Here is a tiny trained network, its code and every weight. The questions are about switching its units off for an input and a class, where a switched-off unit gives its printed mean instead of its output.

import numpy as np


def w(rows, s, z=0):
    codes = np.array(rows[::2]) - 128.0
    scale = np.full(codes.shape[1], s)
    scale[-1] = z or s
    return codes * scale


def f(y):
    return np.maximum(y, 0)


def log_softmax(a):
    a = a - a.max(-1, keepdims=True)
    return a - np.log(np.exp(a).sum(-1, keepdims=True))


def net(x, mask):
    res = np.array(x, float).reshape(1, 4) / 4 @ E
    y = f(res @ A[0][:, :-1].T + A[0][:, -1])
    res = res + np.where(mask, y, B[0][:, -1]) @ B[0][:, :-1]
    return log_softmax(res[-1] @ U[:, :-1].T + U[:, -1])


A, B = {}, {}
E = w([
[85,196,74,96,153,133,180,131,93,192],'x0',
[124,163,73,210,122,106,126,191,202,188],'x1',
[155,155,100,95,55,179,93,99,231,23],'x2',
[166,154,253,106,97,37,119,62,146,166],'x3',
],0.011)
A[0] = w([
[171,156,146,141,95,91,130,132,159,137,110],'n0',
[79,99,87,86,171,171,205,155,81,133,151],'n1',
[111,156,108,121,140,192,163,149,151,55,141],'n2',
[153,132,129,53,89,129,140,71,95,116,190],'n3',
[113,66,109,159,117,154,124,174,173,94,181],'n4',
[130,86,105,154,142,111,112,151,91,184,135],'n5',
[133,185,101,161,114,128,114,110,220,103,77],'n6',
[159,67,153,145,103,128,74,88,137,3,165],'n7',
[103,103,147,134,157,86,160,157,85,192,132],'n8',
[143,104,90,178,132,133,85,146,148,157,122],'n9',
[158,76,145,105,99,122,104,143,144,112,76],'n10',
[151,147,91,118,64,136,95,149,209,80,177],'n11',
[197,66,183,99,118,141,112,155,170,51,78],'n12',
[140,114,148,118,112,123,135,93,112,128,1],'n13',
[132,106,138,111,113,132,67,123,131,36,117],'n14',
[120,159,159,46,119,119,110,59,85,102,105],'n15',
],0.013,0.0042)
B[0] = w([
[72,168,198,78,152,174,152,141,162,150,176],'n0',
[63,254,45,124,197,130,98,122,117,177,225],'n1',
[137,70,107,128,72,185,143,133,113,81,206],'n2',
[69,90,134,120,204,182,165,190,211,119,206],'n3',
[126,130,162,73,167,173,132,170,129,81,203],'n4',
[142,188,145,132,122,134,84,45,62,179,193],'n5',
[181,83,205,110,161,7,153,157,207,143,204],'n6',
[188,57,208,182,90,55,121,101,110,44,249],'n7',
[166,147,143,223,70,60,107,69,68,149,220],'n8',
[108,132,82,63,104,161,159,192,156,209,182],'n9',
[126,105,126,145,117,103,131,94,89,118,169],'n10',
[150,117,205,162,88,16,133,167,224,93,239],'n11',
[181,83,127,206,75,92,127,99,54,50,218],'n12',
[154,144,211,121,76,89,133,140,139,98,152],'n13',
[117,65,146,148,65,119,129,121,195,50,206],'n14',
[137,136,151,60,102,126,145,225,199,102,215],'n15',
],0.0086,0.016)
U = w([
[104,165,173,78,121,100,136,177,209,170,222],'0',
[166,11,179,127,84,99,135,157,171,89,9],'1',
[53,166,79,82,141,229,115,165,100,135,123],'2',
[129,161,150,204,126,71,103,89,70,181,183],'3',
],0.011,0.0015)

Each question gives the input, the list of numbers given to net, and the class t.
The units are the neurons (one row each of A and B). Each row of codes is followed by its name. A weight is (code - 128) times the scale printed after its matrix; where a second scale follows, it is the last column's (A, B and U).
mask holds one flag per neuron, in row order. A switched-off neuron (its flag False) gives its mean, the last column of its row in B, instead of its output. The means were averaged over made-up inputs and are rounded, as every weight is.
A unit's drop is (log p(t) with every unit on - log p(t) with that unit switched off) / (log p(t) with every unit on - log p(t) with every unit switched off).
The circuit of an input: a set's keep is (log p(t) with only the set's units on - log p(t) with every unit switched off) / (log p(t) with every unit on - log p(t) with every unit switched off). Starting from the 12 units with the biggest drops (on a tie, the unit counted first), units are removed one at a time, each time the one whose removal leaves the highest keep (on an exact tie, the one counted first), for as long as the keep stays at least 0.8.
circuit, biggest first: the units of the circuit, biggest drop first
top k neurons: the k neurons with the biggest drops, biggest first
drop of u: that unit's drop, to one decimal
input [-3,6,-3,-3], class 3: top 3 neurons : (n15 n3 n5)
input [4,0,-1,6], class 0: top neuron : (n7)
input [-6,7,-2,4], class 0: circuit, biggest first : (n7 n0)
input [-1,5,-7,-6], class 3: top 2 neurons : (n8 n5)
input [-1,-8,-7,6], class 0: top 3 neurons : (n15 n7 n12)
input [6,-8,-5,1], class 0: top 2 neurons : (n15 n3)
input [8,-4,-3,6], class 0: top 2 neurons : (n15 n3)
input [8,-7,7,-6], class 2: top 2 neurons : (n1 n2)
input [2,8,-1,-6], class 0: top 2 neurons : (n6 n12)
input [3,-8,-7,7], class 0: top 2 neurons : (n15 n3)
input [1,-6,-1,-1], class 0: drop of n5 : 0.0
input [7,-7,6,-7], class 2: drop of n1 : 0.7
input [6,-3,6,7], class 0: drop of n15 : 0.2
input [3,-6,3,-6], class 2: circuit, biggest first : (n1)
input [-5,6,-4,1], class 3: drop of n15 : 0.1
